Here is a tiny trained network, its code and every weight. The questions are about switching its units off for an input and a target symbol, where a switched-off unit gives its printed mean instead of its output.

import numpy as np


def w(rows, s, z=0):
    codes = np.array(rows[::2]) - 128.0
    scale = np.full(codes.shape[1], s)
    scale[-1] = z or s
    return codes * scale


def f(y):
    return np.maximum(y, 0)


def softmax(a):
    e = np.exp(a - a.max(-1, keepdims=True))
    return e / e.sum(-1, keepdims=True)


def log_softmax(a):
    a = a - a.max(-1, keepdims=True)
    return a - np.log(np.exp(a).sum(-1, keepdims=True))


def net(x, mask):
    ids = ['βγεηλμξπτφω'.index(c) for c in x.split()]
    T = len(ids)
    res = E[ids] + P[:T]
    u = 0
    for l in range(3):
        r = res
        for j in range(2):
            rows = slice(2 * j, 2 * j + 2)
            q, k, v = (r @ M[l][rows].T for M in (Q, K, V))
            z = softmax(np.where(np.tri(T) > 0, q @ k.T / 2**0.5, -1e9)) @ v
            o = O[l][rows]
            res = res + np.where(mask[u + j], z, o[:, -1]) @ o[:, :-1]
        u += 2
        y = f(res @ A[l][:, :-1].T + A[l][:, -1])
        res = res + np.where(mask[u : u + 4], y, B[l][:, -1]) @ B[l][:, :-1]
        u += 4
    return log_softmax(res[-1] @ U[:, :-1].T + U[:, -1])


Q, K, V, O, A, B = {}, {}, {}, {}, {}, {}
E = w([
[255,128,151,67,68,183,98,69,174,28,155,52],'β',
[69,69,108,52,114,199,153,112,103,81,129,67],'γ',
[200,188,25,169,160,153,225,187,119,169,28,120],'ε',
[46,117,144,177,126,154,128,144,180,111,46,192],'η',
[84,165,148,160,54,161,202,121,171,148,218,198],'λ',
[134,93,51,163,213,161,155,70,193,133,167,210],'μ',
[100,96,60,37,224,20,141,1,80,141,5,99],'ξ',
[141,129,38,252,91,8,175,111,61,80,117,188],'π',
[57,193,19,67,175,115,199,67,192,167,122,98],'τ',
[100,59,202,96,199,88,226,192,109,106,166,148],'φ',
[128,123,124,9,36,102,167,172,110,235,102,194],'ω',
],0.0092)
P = w([
[23,172,127,105,254,172,139,116,93,199,126,221],'0',
[124,128,128,102,161,108,127,110,116,96,111,111],'1',
[118,117,122,104,150,127,154,110,136,89,121,105],'2',
[120,82,121,97,140,124,155,84,151,105,120,103],'3',
[116,81,118,99,114,130,174,99,154,90,131,100],'4',
[127,73,118,91,103,125,176,92,148,93,141,105],'5',
[124,63,111,103,103,140,201,94,165,104,134,87],'6',
[120,53,102,98,108,137,205,72,163,92,129,84],'7',
[122,45,84,107,87,130,205,72,175,95,135,76],'8',
[124,42,78,105,68,134,205,72,166,101,134,86],'9',
[115,50,76,103,60,159,225,63,166,117,135,94],'10',
[123,29,71,116,63,156,223,49,153,112,124,104],'11',
[117,25,82,91,51,146,217,48,170,111,127,93],'12',
[130,28,73,112,52,151,238,34,156,127,114,81],'13',
],0.0033)
Q[0] = w([
[154,74,105,98,86,126,159,71,185,105,133,139],'0.h0',
[130,173,137,119,151,151,71,175,99,146,144,128],'0.h0',
[153,133,237,159,168,109,42,157,97,114,116,119],'0.h1',
[174,226,152,163,123,115,3,181,105,154,126,136],'0.h1',
],0.0066)
K[0] = w([
[170,169,154,93,88,190,95,101,171,112,150,88],'0.h0',
[67,108,114,141,150,125,176,154,98,188,109,161],'0.h0',
[136,142,170,173,198,2,178,164,159,167,130,211],'0.h1',
[78,155,75,207,172,73,213,170,107,216,96,217],'0.h1',
],0.0083)
V[0] = w([
[120,92,142,162,133,38,133,130,105,65,95,151],'0.h0',
[10,163,127,141,199,73,170,156,92,242,128,236],'0.h0',
[254,178,158,165,37,133,111,117,188,139,125,140],'0.h1',
[136,221,82,167,168,38,169,143,143,220,95,183],'0.h1',
],0.0065)
O[0] = w([
[118,124,111,129,134,49,174,164,81,61,91,112,127],'0.h0',
[2,106,126,131,222,83,131,179,144,154,115,230,165],'0.h0',
[219,151,75,168,26,122,63,169,181,173,155,88,15],'0.h1',
[108,203,67,112,213,78,106,153,134,172,173,146,2],'0.h1',
],0.0064,0.0056)
A[0] = w([
[74,133,163,156,113,113,134,168,148,119,197,188,179],'0.n0',
[88,175,99,68,204,133,149,127,180,203,254,138,190],'0.n1',
[122,80,205,147,139,116,162,144,113,95,154,150,193],'0.n2',
[127,132,130,67,156,44,169,198,47,179,86,150,254],'0.n3',
],0.0076,0.0009)
B[0] = w([
[48,147,198,87,133,43,113,194,53,132,216,214,188],'0.n0',
[53,90,47,102,143,137,201,131,220,203,253,83,203],'0.n1',
[122,99,128,105,152,131,208,207,63,70,137,46,254],'0.n2',
[133,82,64,113,111,37,59,176,84,202,87,73,240],'0.n3',
],0.005,0.0073)
Q[1] = w([
[97,184,184,103,184,134,89,56,126,87,152,166],'1.h0',
[128,239,200,188,110,114,104,43,179,110,168,186],'1.h0',
[3,138,81,103,213,156,147,184,62,134,59,200],'1.h1',
[78,118,95,69,129,154,129,236,78,190,11,162],'1.h1',
],0.0038)
K[1] = w([
[90,101,73,169,175,86,173,145,156,171,58,225],'1.h0',
[122,228,100,184,157,34,124,165,146,219,185,208],'1.h0',
[160,119,148,118,41,175,176,75,109,42,113,58],'1.h1',
[212,147,114,85,22,254,126,58,151,109,97,59],'1.h1',
],0.0059)
V[1] = w([
[176,144,169,153,125,4,95,211,70,170,169,88],'1.h0',
[222,104,149,83,28,193,113,37,154,74,116,55],'1.h0',
[219,179,151,175,85,247,137,191,82,108,93,138],'1.h1',
[138,191,43,146,98,127,85,143,217,250,177,157],'1.h1',
],0.0042)
O[1] = w([
[241,118,47,41,89,86,82,254,67,160,116,68,98],'1.h0',
[144,82,123,118,56,184,157,31,140,164,120,125,86],'1.h0',
[113,68,156,236,92,95,205,109,215,171,129,57,1],'1.h1',
[153,174,83,162,100,161,25,151,132,149,24,12,42],'1.h1',
],0.0043,0.0094)
A[1] = w([
[126,147,173,97,120,181,131,111,127,85,255,161,222],'1.n0',
[35,77,129,84,193,139,189,106,153,127,177,154,207],'1.n1',
[67,106,191,154,150,119,148,113,133,68,98,188,174],'1.n2',
[112,81,187,83,84,143,148,108,149,119,148,87,252],'1.n3',
],0.0057,0.0019)
B[1] = w([
[220,179,133,124,112,34,163,103,85,181,188,198,178],'1.n0',
[73,141,114,148,80,243,211,95,96,181,146,143,254],'1.n1',
[87,146,109,182,73,203,168,124,50,192,2,155,196],'1.n2',
[195,107,91,218,75,131,169,88,130,141,163,188,182],'1.n3',
],0.0046,0.019)
Q[2] = w([
[66,109,189,105,142,124,112,174,195,160,71,65],'2.h0',
[144,130,54,88,71,171,214,119,44,178,81,171],'2.h0',
[126,162,63,131,198,56,84,159,144,111,49,96],'2.h1',
[254,130,131,120,91,149,105,90,176,84,96,80],'2.h1',
],0.0072)
K[2] = w([
[60,33,39,71,154,112,151,209,130,217,16,129],'2.h0',
[254,152,229,103,120,210,128,77,112,101,108,80],'2.h0',
[138,73,115,157,99,35,155,137,212,122,84,120],'2.h1',
[75,161,71,169,245,58,92,200,102,234,105,191],'2.h1',
],0.0044)
V[2] = w([
[164,182,115,105,182,31,104,146,144,48,189,165],'2.h0',
[100,189,132,72,186,122,70,184,121,81,34,89],'2.h0',
[108,135,104,181,169,199,133,91,140,157,52,120],'2.h1',
[162,133,57,159,157,63,98,126,121,106,1,60],'2.h1',
],0.0057)
O[2] = w([
[85,127,163,164,161,38,178,26,195,58,188,182,47],'2.h0',
[89,118,181,80,41,95,169,159,196,101,83,128,40],'2.h0',
[182,54,72,89,145,175,155,150,176,51,81,253,152],'2.h1',
[88,158,33,77,118,106,243,150,97,130,98,166,6],'2.h1',
],0.0056,0.021)
A[2] = w([
[87,178,149,127,95,100,169,73,169,129,152,106,55],'2.n0',
[129,157,161,124,103,171,82,83,145,177,127,98,196],'2.n1',
[130,127,123,54,101,146,135,140,143,84,3,174,210],'2.n2',
[111,127,121,159,172,107,177,163,118,85,182,173,254],'2.n3',
],0.0073,0.00079)
B[2] = w([
[18,248,211,120,103,211,100,73,23,103,134,136,160],'2.n0',
[145,79,138,163,121,109,74,228,116,88,81,82,254],'2.n1',
[253,214,206,128,215,151,203,128,185,201,98,214,171],'2.n2',
[150,52,71,195,156,146,70,172,191,26,105,135,243],'2.n3',
],0.0051,0.0081)
U = w([
[55,207,51,92,115,173,163,88,95,129,170,57,59],'β',
[108,139,138,87,62,86,99,161,110,239,120,116,125],'γ',
[183,173,64,142,125,121,213,184,158,153,127,128,120],'ε',
[138,146,125,57,188,93,164,32,87,141,123,185,42],'η',
[118,158,224,126,128,157,117,163,176,93,79,209,1],'λ',
[141,106,131,126,107,133,110,148,158,97,135,115,78],'μ',
[117,106,45,172,77,77,108,104,103,49,104,176,198],'ξ',
[154,130,70,143,146,163,94,149,64,188,141,120,164],'π',
[99,208,214,176,161,100,89,66,95,162,168,118,96],'τ',
[148,54,100,163,208,122,102,73,222,81,189,174,239],'φ',
[101,37,160,115,130,110,130,203,140,95,154,1,187],'ω',
],0.0051,0.0014)

Each question gives the input, a string of symbols that net reads in full, and the target symbol t.
The units are the heads (2 rows each of Q, K, V and O) and the neurons (one row each of A and B). Each row of codes is followed by its name. A weight is (code - 128) times the scale printed after its matrix; where a second scale follows, it is the last column's (O, A, B and U).
mask holds one flag per unit, layer by layer, with each layer's heads first. A switched-off unit (its flag False) gives its mean, the last column of its rows in O or B, instead of its output. The means were averaged over made-up inputs and are rounded, as every weight is.
A unit's drop is (log p(t) with every unit on - log p(t) with that unit switched off) / (log p(t) with every unit on - log p(t) with every unit switched off).
unit that matters most: the unit with the biggest drop
top k neurons: the k neurons with the biggest drops, biggest first
top k neurons in layer l: the k neurons of layer l with the biggest drops, biggest first
heads that matter: for each layer, one digit per head in row order, 1 if its drop is at least 0.15 and else 0, layers parted by /
input ε τ π φ λ γ γ λ γ β γ τ ε γ, target ε: heads that matter	11 / 01 / 11
input τ γ τ β η μ τ φ π ε, target λ: heads that matter	11 / 01 / 10
input φ ε φ ξ, target η: heads that matter	00 / 00 / 11
input φ γ γ β γ, target τ: unit that matters most	2.h1
input γ φ φ π γ η ξ ω ω β τ φ φ, target φ: heads that matter	00 / 01 / 10
input φ λ ξ μ φ λ λ β φ, target τ: top 2 neurons	(0.n3; 0.n2)
input ε ε φ ε μ γ φ γ β γ φ η, target ε: top 2 neurons	(2.n2; 0.n3)
input π γ ε φ φ φ ξ π φ γ ε φ ω β, target β: top 2 neurons in layer 1	(1.n2; 1.n1)
input ξ γ ε ξ τ γ ε β π, target η: top 2 neurons	(0.n3; 1.n1)
input φ ε τ φ λ φ φ λ ε η, target λ: heads that matter	11 / 11 / 10
input τ μ γ γ φ φ λ β γ π ε φ λ, target λ: heads that matter	11 / 01 / 10
input φ μ γ φ γ φ γ β ε, target τ: heads that matter	10 / 11 / 11
input ξ λ τ φ τ φ, target ω: top 2 neurons	(1.n2; 0.n3)
input π π η μ, target φ: heads that matter	01 / 00 / 10
input φ φ ε π, target ξ: heads that matter	01 / 10 / 11
input φ γ π φ ξ λ β π φ φ τ ω, target τ: unit that matters most	2.h1
input τ β τ μ τ γ μ, target λ: top 2 neurons in layer 0	(0.n1; 0.n2)
input φ τ τ φ π ε τ β ξ μ γ φ, target τ: top 2 neurons in layer 2	(2.n0; 2.n3)
input π μ τ μ γ ω ε φ τ β φ, target β: heads that matter	11 / 11 / 11
input τ μ φ τ ω β, target λ: top 4 neurons	(0.n1; 2.n2; 0.n2; 0.n3)
input ε η β ω τ, target ε: heads that matter	01 / 01 / 11
input γ ε λ τ τ γ γ ε β φ τ γ φ ω, target φ: top 2 neurons	(1.n1; 1.n2)
input λ γ β φ φ ξ μ φ φ φ τ γ, target ω: top 3 neurons in layer 1	(1.n2; 1.n1; 1.n0)
input τ β π φ γ λ φ η γ, target λ: top 3 neurons in layer 0	(0.n1; 0.n2; 0.n3)
input γ φ ω φ γ τ β ω ω τ ε λ ε, target φ: unit that matters most	2.h0
input τ η β ω π μ γ φ, target λ: top 4 neurons	(0.n1; 2.n2; 0.n3; 0.n2)
input γ ε π β π γ, target φ: top 2 neurons in layer 0	(0.n3; 0.n2)
input π φ ξ φ μ, target φ: heads that matter	01 / 10 / 10
input τ φ λ τ φ φ φ τ ε ε φ β γ, target λ: unit that matters most	1.h1
